Below are the code and all the weights of a small trained network. Each question names an input and a class and asks about switching units off, where a switched-off unit gives its printed mean instead of its output.

import numpy as np


def w(rows, s, z=0):
    codes = np.array(rows[::2]) - 128.0
    scale = np.full(codes.shape[1], s)
    scale[-1] = z or s
    return codes * scale


def norm(h):
    return h / np.sqrt((h * h).mean(-1, keepdims=True) + 1e-5)


def f(y):
    return y / 2 * (1 + np.tanh(0.7978845608 * (y + 0.044715 * y**3)))


def log_softmax(a):
    a = a - a.max(-1, keepdims=True)
    return a - np.log(np.exp(a).sum(-1, keepdims=True))


def net(x, mask):
    res = np.array(x, float).reshape(1, 6) / 4 @ E
    u = 0
    for l in range(3):
        y = f(norm(res) @ A[l][:, :-1].T + A[l][:, -1])
        res = res + np.where(mask[u : u + 6], y, B[l][:, -1]) @ B[l][:, :-1]
        u += 6
    return log_softmax(norm(res)[-1] @ U[:, :-1].T + U[:, -1])


A, B = {}, {}
E = w([
[126,133,115,134,132],'x0',
[131,128,128,122,129],'x1',
[35,193,151,79,200],'x2',
[127,132,124,135,129],'x3',
[125,123,134,126,126],'x4',
[111,129,137,84,6],'x5',
],0.013)
A[0] = w([
[255,79,110,165,169,102],'0.n0',
[121,156,153,148,228,1],'0.n1',
[157,64,102,178,224,253],'0.n2',
[206,37,76,151,103,29],'0.n3',
[192,35,206,85,148,146],'0.n4',
[227,121,136,142,107,196],'0.n5',
],0.0085,0.0078)
B[0] = w([
[196,195,66,195,139,192],'0.n0',
[85,84,193,3,131,143],'0.n1',
[183,140,246,174,189,254],'0.n2',
[94,197,233,113,72,163],'0.n3',
[127,210,37,212,179,156],'0.n4',
[255,103,65,193,185,202],'0.n5',
],0.0092,0.0088)
A[1] = w([
[20,125,80,44,94,96],'1.n0',
[156,72,64,166,41,66],'1.n1',
[220,113,133,181,155,157],'1.n2',
[168,185,226,94,198,109],'1.n3',
[110,44,125,68,158,1],'1.n4',
[252,110,63,157,32,68],'1.n5',
],0.011,0.0073)
B[1] = w([
[185,194,192,113,55,204],'1.n0',
[53,27,58,73,130,173],'1.n1',
[141,142,155,79,44,254],'1.n2',
[105,40,67,146,168,230],'1.n3',
[141,194,100,158,152,116],'1.n4',
[10,58,81,82,173,239],'1.n5',
],0.012,0.0088)
A[2] = w([
[122,111,124,172,223,44],'2.n0',
[244,137,138,248,105,3],'2.n1',
[86,94,80,151,223,66],'2.n2',
[216,112,166,200,188,51],'2.n3',
[106,253,166,85,58,64],'2.n4',
[59,115,23,156,88,60],'2.n5',
],0.012,0.0064)
B[2] = w([
[38,134,152,142,121,203],'2.n0',
[240,168,5,203,137,248],'2.n1',
[77,206,197,167,139,213],'2.n2',
[146,153,71,95,75,255],'2.n3',
[205,135,188,77,31,246],'2.n4',
[88,54,109,114,164,183],'2.n5',
],0.015,0.0063)
U = w([
[229,198,22,240,148,238],'0',
[54,15,20,75,77,1],'1',
[44,242,212,199,213,212],'2',
[161,210,214,55,5,91],'3',
],0.013,0.0039)

Each question gives the input, the list of numbers given to net, and the class t.
The units are the neurons (one row each of A and B). Each row of codes is followed by its name. A weight is (code - 128) times the scale printed after its matrix; where a second scale follows, it is the last column's (A, B and U).
mask holds one flag per neuron, layer by layer. A switched-off neuron (its flag False) gives its mean, the last column of its row in B, instead of its output. The means were averaged over made-up inputs and are rounded, as every weight is.
A unit's drop is (log p(t) with every unit on - log p(t) with that unit switched off) / (log p(t) with every unit on - log p(t) with every unit switched off).
The circuit of an input: a set's keep is (log p(t) with only the set's units on - log p(t) with every unit switched off) / (log p(t) with every unit on - log p(t) with every unit switched off). Starting from the 12 units with the biggest drops (on a tie, the unit counted first), units are removed one at a time, each time the one whose removal leaves the highest keep (on an exact tie, the one counted first), for as long as the keep stays at least 0.8.
units of the circuit, in order: the units of the circuit, biggest drop first
k most important neurons: the k neurons with the biggest drops, biggest first
top k neurons in layer l: the k neurons of layer l with the biggest drops, biggest first
drop when u is switched off: that unit's drop, to one decimal
input [0,-5,-3,7,6,1], class 1: units of the circuit, in order -> [1.n5]
input [3,1,-6,-4,0,1], class 1: top 3 neurons in layer 1 -> [1.n5, 1.n0, 1.n1]
input [0,-2,1,8,-4,-8], class 2: 2 most important neurons -> [0.n1, 1.n0]
input [-3,-1,4,-8,-8,0], class 2: 2 most important neurons -> [1.n3, 1.n2]
input [5,2,0,4,6,2], class 1: top 2 neurons in layer 0 -> [0.n3, 0.n2]
input [-3,-8,-6,-1,-4,1], class 1: 2 most important neurons -> [1.n5, 0.n2]
input [4,5,-4,-6,5,1], class 1: top 2 neurons in layer 1 -> [1.n5, 1.n2]
input [-5,2,4,2,7,0], class 2: top 2 neurons in layer 1 -> [1.n2, 1.n3]
input [2,-1,3,0,-8,-8], class 2: drop when 0.n3 is switched off -> 0.0
input [-4,-2,-8,-6,-7,4], class 1: drop when 1.n5 is switched off -> 0.1
input [6,-4,-5,7,0,1], class 1: drop when 1.n5 is switched off -> 2.0
